Below is a small trained network, with its code and all its weights. Each question gives an input and a class and asks what happens when units are switched off, that is, made to give their printed mean instead of their output.

import numpy as np


def w(rows, s, z=0):
    codes = np.array(rows[::2]) - 128.0
    scale = np.full(codes.shape[1], s)
    scale[-1] = z or s
    return codes * scale


def f(y):
    return y / 2 * (1 + np.tanh(0.7978845608 * (y + 0.044715 * y**3)))


def log_softmax(a):
    a = a - a.max(-1, keepdims=True)
    return a - np.log(np.exp(a).sum(-1, keepdims=True))


def net(x, mask):
    res = np.array(x, float).reshape(1, 8) / 4 @ E
    y = f(res @ A[0][:, :-1].T + A[0][:, -1])
    res = res + np.where(mask, y, B[0][:, -1]) @ B[0][:, :-1]
    return log_softmax(res[-1] @ U[:, :-1].T + U[:, -1])


A, B = {}, {}
E = w([
[166,6,130],'x0',
[2,141,149],'x1',
[117,99,13],'x2',
[128,128,127],'x3',
[125,132,127],'x4',
[129,130,128],'x5',
[128,131,129],'x6',
[131,128,129],'x7',
],0.0076)
A[0] = w([
[153,161,136,199],'neuron 1',
[112,87,94,185],'neuron 2',
[135,148,233,75],'neuron 3',
[136,226,94,89],'neuron 4',
[167,121,144,254],'neuron 5',
[203,186,100,57],'neuron 6',
[144,135,185,85],'neuron 7',
[219,178,106,88],'neuron 8',
[209,88,147,120],'neuron 9',
[212,134,97,192],'neuron 10',
[90,123,51,133],'neuron 11',
[139,156,218,108],'neuron 12',
[146,255,93,102],'neuron 13',
[141,197,141,100],'neuron 14',
[131,119,49,88],'neuron 15',
[123,156,68,97],'neuron 16',
],0.013,0.005)
B[0] = w([
[49,31,69,183],'neuron 1',
[142,179,250,197],'neuron 2',
[210,175,108,212],'neuron 3',
[132,44,190,199],'neuron 4',
[65,116,86,231],'neuron 5',
[97,201,164,170],'neuron 6',
[209,114,73,153],'neuron 7',
[58,199,177,198],'neuron 8',
[108,141,163,230],'neuron 9',
[63,132,144,254],'neuron 10',
[219,184,181,197],'neuron 11',
[205,167,76,211],'neuron 12',
[130,34,163,236],'neuron 13',
[146,51,126,174],'neuron 14',
[183,141,116,186],'neuron 15',
[253,122,103,155],'neuron 16',
],0.0066,0.0059)
U = w([
[105,169,137,240],'0',
[123,40,150,107],'1',
[40,253,186,45],'2',
[112,158,132,139],'3',
[231,172,34,2],'4',
[81,127,75,177],'5',
[96,128,66,156],'6',
[93,125,84,125],'7',
],0.013,0.0047)

Each question gives the input, the list of numbers given to net, and the class t.
The units are the neurons (one row each of A and B). Each row of codes is followed by its name. A weight is (code - 128) times the scale printed after its matrix; where a second scale follows, it is the last column's (A, B and U).
mask holds one flag per neuron, in row order. A switched-off neuron (its flag False) gives its mean, the last column of its row in B, instead of its output. The means were averaged over made-up inputs and are rounded, as every weight is.
A unit's drop is (log p(t) with every unit on - log p(t) with that unit switched off) / (log p(t) with every unit on - log p(t) with every unit switched off).
The circuit of an input: a set's keep is (log p(t) with only the set's units on - log p(t) with every unit switched off) / (log p(t) with every unit on - log p(t) with every unit switched off). Starting from the 12 units with the biggest drops (on a tie, the unit counted first), units are removed one at a time, each time the one whose removal leaves the highest keep (on an exact tie, the one counted first), for as long as the keep stays at least 0.8.
circuit, biggest first: the units of the circuit, biggest drop first
most important unit: the unit with the biggest drop
k most important neurons: the k neurons with the biggest drops, biggest first
drop of u: that unit's drop, to one decimal
input [-3,-7,7,3,-3,1,7,-3], class 2: circuit, biggest first => [neuron 8; neuron 6]
input [-8,-7,-1,-5,3,-1,3,-7], class 1: 4 most important neurons => [neuron 13; neuron 4; neuron 14; neuron 1]
input [3,0,8,8,-2,8,-4,-2], class 4: 2 most important neurons => [neuron 11; neuron 15]
input [7,-5,-8,4,-1,-7,-1,-6], class 4: circuit, biggest first => [neuron 3; neuron 12]
input [3,-8,-8,-8,-1,8,1,2], class 2: circuit, biggest first => [neuron 8; neuron 9]
input [-4,4,6,-5,3,-2,1,-3], class 4: circuit, biggest first => [neuron 16; neuron 11]
input [5,6,3,6,-5,-4,-4,0], class 2: most important neuron => [neuron 2]
input [-6,-1,-1,4,2,1,4,1], class 1: circuit, biggest first => [neuron 13; neuron 4; neuron 14]
input [5,2,7,-8,-8,-5,-3,-1], class 0: circuit, biggest first => [neuron 2; neuron 11]
input [-4,-3,3,-1,1,1,-3,1], class 1: circuit, biggest first => [neuron 13; neuron 4]
input [-7,-8,6,1,-6,4,-8,5], class 2: 2 most important neurons => [neuron 8; neuron 6]
input [-2,3,-2,1,-7,-6,-8,2], class 6: circuit, biggest first => [neuron 2; neuron 8; neuron 11]
input [-6,0,1,5,-5,5,4,-1], class 1: circuit, biggest first => [neuron 13; neuron 4; neuron 14]
input [3,3,7,-1,3,6,0,-1], class 4: most important unit => neuron 11
input [-7,-6,-6,4,-2,-5,-5,-1], class 1: 3 most important neurons => [neuron 13; neuron 14; neuron 4]
input [7,-8,-2,-8,-2,4,-6,2], class 2: 3 most important neurons => [neuron 8; neuron 9; neuron 10]
input [-3,7,-8,-6,-5,1,-8,-6], class 4: drop of neuron 3 => 0.2
input [-8,-2,5,8,4,4,1,8], class 1: drop of neuron 4 => 0.3
input [-7,-1,0,-1,6,-2,5,3], class 1: drop of neuron 4 => 0.2
input [7,-5,5,7,5,8,-1,8], class 3: most important unit => neuron 2
